Below is a small trained network, with its code and all its weights. Each question gives an input and a target symbol and asks what happens when units are switched off, that is, made to give their printed mean instead of their output.

import numpy as np


def w(rows, s, z=0):
    codes = np.array(rows[::2]) - 128.0
    scale = np.full(codes.shape[1], s)
    scale[-1] = z or s
    return codes * scale


def norm(h):
    return h / np.sqrt((h * h).mean(-1, keepdims=True) + 1e-5)


def f(y):
    return y / 2 * (1 + np.tanh(0.7978845608 * (y + 0.044715 * y**3)))


def softmax(a):
    e = np.exp(a - a.max(-1, keepdims=True))
    return e / e.sum(-1, keepdims=True)


def log_softmax(a):
    a = a - a.max(-1, keepdims=True)
    return a - np.log(np.exp(a).sum(-1, keepdims=True))


def net(x, mask):
    ids = ['ΔΠΦΨΩαβγζηθλμξτ'.index(c) for c in x.split()]
    T = len(ids)
    res = E[ids] + P[:T]
    r = norm(res)
    for j in range(2):
        rows = slice(2 * j, 2 * j + 2)
        q, k, v = (r @ M[0][rows].T for M in (Q, K, V))
        z = softmax(np.where(np.tri(T) > 0, q @ k.T / 2**0.5, -1e9)) @ v
        o = O[0][rows]
        res = res + np.where(mask[j], z, o[:, -1]) @ o[:, :-1]
    y = f(norm(res) @ A[0][:, :-1].T + A[0][:, -1])
    res = res + np.where(mask[2:6], y, B[0][:, -1]) @ B[0][:, :-1]
    return log_softmax(norm(res)[-1] @ U[:, :-1].T + U[:, -1])


Q, K, V, O, A, B = {}, {}, {}, {}, {}, {}
E = w([
[94,254,62,149],'Δ',
[121,72,102,133],'Π',
[167,158,160,181],'Φ',
[124,98,112,127],'Ψ',
[127,92,234,185],'Ω',
[190,90,96,140],'α',
[135,43,211,30],'β',
[148,161,155,94],'γ',
[6,78,149,123],'ζ',
[69,112,142,97],'η',
[87,165,171,135],'θ',
[127,99,119,128],'λ',
[90,170,170,133],'μ',
[84,128,135,90],'ξ',
[98,136,146,103],'τ',
],0.0066)
P = w([
[6,92,78,107],'0',
[37,99,75,93],'1',
[46,94,70,84],'2',
[62,90,59,81],'3',
[89,97,63,86],'4',
[97,102,55,91],'5',
[119,108,65,99],'6',
[117,109,59,104],'7',
],0.0019)
Q[0] = w([
[232,136,169,254],'h1',
[5,47,37,115],'h1',
[120,231,225,25],'h2',
[172,75,14,212],'h2',
],0.0052)
K[0] = w([
[1,117,79,158],'h1',
[183,87,141,156],'h1',
[200,147,153,94],'h2',
[67,124,100,161],'h2',
],0.0088)
V[0] = w([
[173,204,81,65],'h1',
[189,187,254,101],'h1',
[50,151,84,171],'h2',
[85,41,192,100],'h2',
],0.0053)
O[0] = w([
[23,200,107,96,72],'h1',
[99,95,217,179,32],'h1',
[248,249,74,233,201],'h2',
[255,94,214,79,253],'h2',
],0.0034,0.0027)
A[0] = w([
[168,140,143,130,230],'n1',
[246,89,32,241,14],'n2',
[99,51,153,155,248],'n3',
[77,51,111,3,48],'n4',
],0.0056,0.0015)
B[0] = w([
[113,54,82,226,181],'n1',
[42,215,252,103,253],'n2',
[213,187,99,143,177],'n3',
[51,112,126,188,247],'n4',
],0.004,0.0025)
U = w([
[112,214,38,172,244],'Δ',
[166,130,132,28,3],'Π',
[90,173,185,236,169],'Φ',
[155,175,118,62,47],'Ψ',
[214,60,180,217,202],'Ω',
[140,157,129,81,98],'α',
[137,30,216,60,211],'β',
[2,132,216,82,58],'γ',
[136,91,80,201,86],'ζ',
[125,101,94,149,83],'η',
[144,166,127,231,90],'θ',
[172,156,134,69,5],'λ',
[144,172,125,195,48],'μ',
[108,129,63,52,198],'ξ',
[234,106,30,83,149],'τ',
],0.008,0.0028)

Each question gives the input, a string of symbols that net reads in full, and the target symbol t.
The units are the heads (2 rows each of Q, K, V and O) and the neurons (one row each of A and B). Each row of codes is followed by its name. A weight is (code - 128) times the scale printed after its matrix; where a second scale follows, it is the last column's (O, A, B and U).
mask holds one flag per unit, heads first, then neurons. A switched-off unit (its flag False) gives its mean, the last column of its rows in O or B, instead of its output. The means were averaged over made-up inputs and are rounded, as every weight is.
A unit's drop is (log p(t) with every unit on - log p(t) with that unit switched off) / (log p(t) with every unit on - log p(t) with every unit switched off).
The circuit of an input: a set's keep is (log p(t) with only the set's units on - log p(t) with every unit switched off) / (log p(t) with every unit on - log p(t) with every unit switched off). Starting from all 6 units, units are removed one at a time, each time the one whose removal leaves the highest keep (on an exact tie, the one counted first), for as long as the keep stays at least 0.8.
circuit, biggest first: the units of the circuit, biggest drop first
top k neurons: the k neurons with the biggest drops, biggest first
heads that matter: for each layer, one digit per head in row order, 1 if its drop is at least 0.15 and else 0, layers parted by /
drop when u is switched off: that unit's drop, to one decimal
input ξ Δ Ψ η θ, target Δ: heads that matter => 11
input η Ω μ μ, target Ω: circuit, biggest first => [h1 n2]
input β Φ μ γ γ Π τ Ψ, target γ: heads that matter => 00
input γ Π θ Ψ γ λ, target γ: heads that matter => 00
input ξ τ ξ τ τ, target τ: heads that matter => 01
input ζ Φ λ τ, target Φ: heads that matter => 11
input Ω Π τ, target Ω: circuit, biggest first => [h1]
input Δ Ψ Δ τ, target Δ: heads that matter => 01
input μ Δ τ ζ τ θ, target Δ: circuit, biggest first => [h2 n2]
input Ω ξ ζ, target Ω: top 2 neurons => [n3 n2]
input θ ζ θ γ, target γ: circuit, biggest first => [h2 n4]
input γ Ω Ψ ζ τ, target Ω: top 2 neurons => [n2 n3]
input τ θ β τ, target β: circuit, biggest first => [n2 h1]
input ξ γ Δ γ λ λ ξ Π, target γ: circuit, biggest first => [n2]
input Ω Ψ η, target Ω: circuit, biggest first => [h1 n3]
input η λ α Ω ζ μ θ, target Ω: top 3 neurons => [n2 n1 n4]
input θ θ τ, target τ: drop when n4 is switched off => 0.4
input ξ Π Ω θ, target Ω: drop when n1 is switched off => 0.1
input λ ξ η β ξ, target β: drop when n2 is switched off => 0.3
input γ θ ζ β τ β ξ, target β: circuit, biggest first => [h2]
input ξ β ξ θ, target β: circuit, biggest first => [h2 n2]
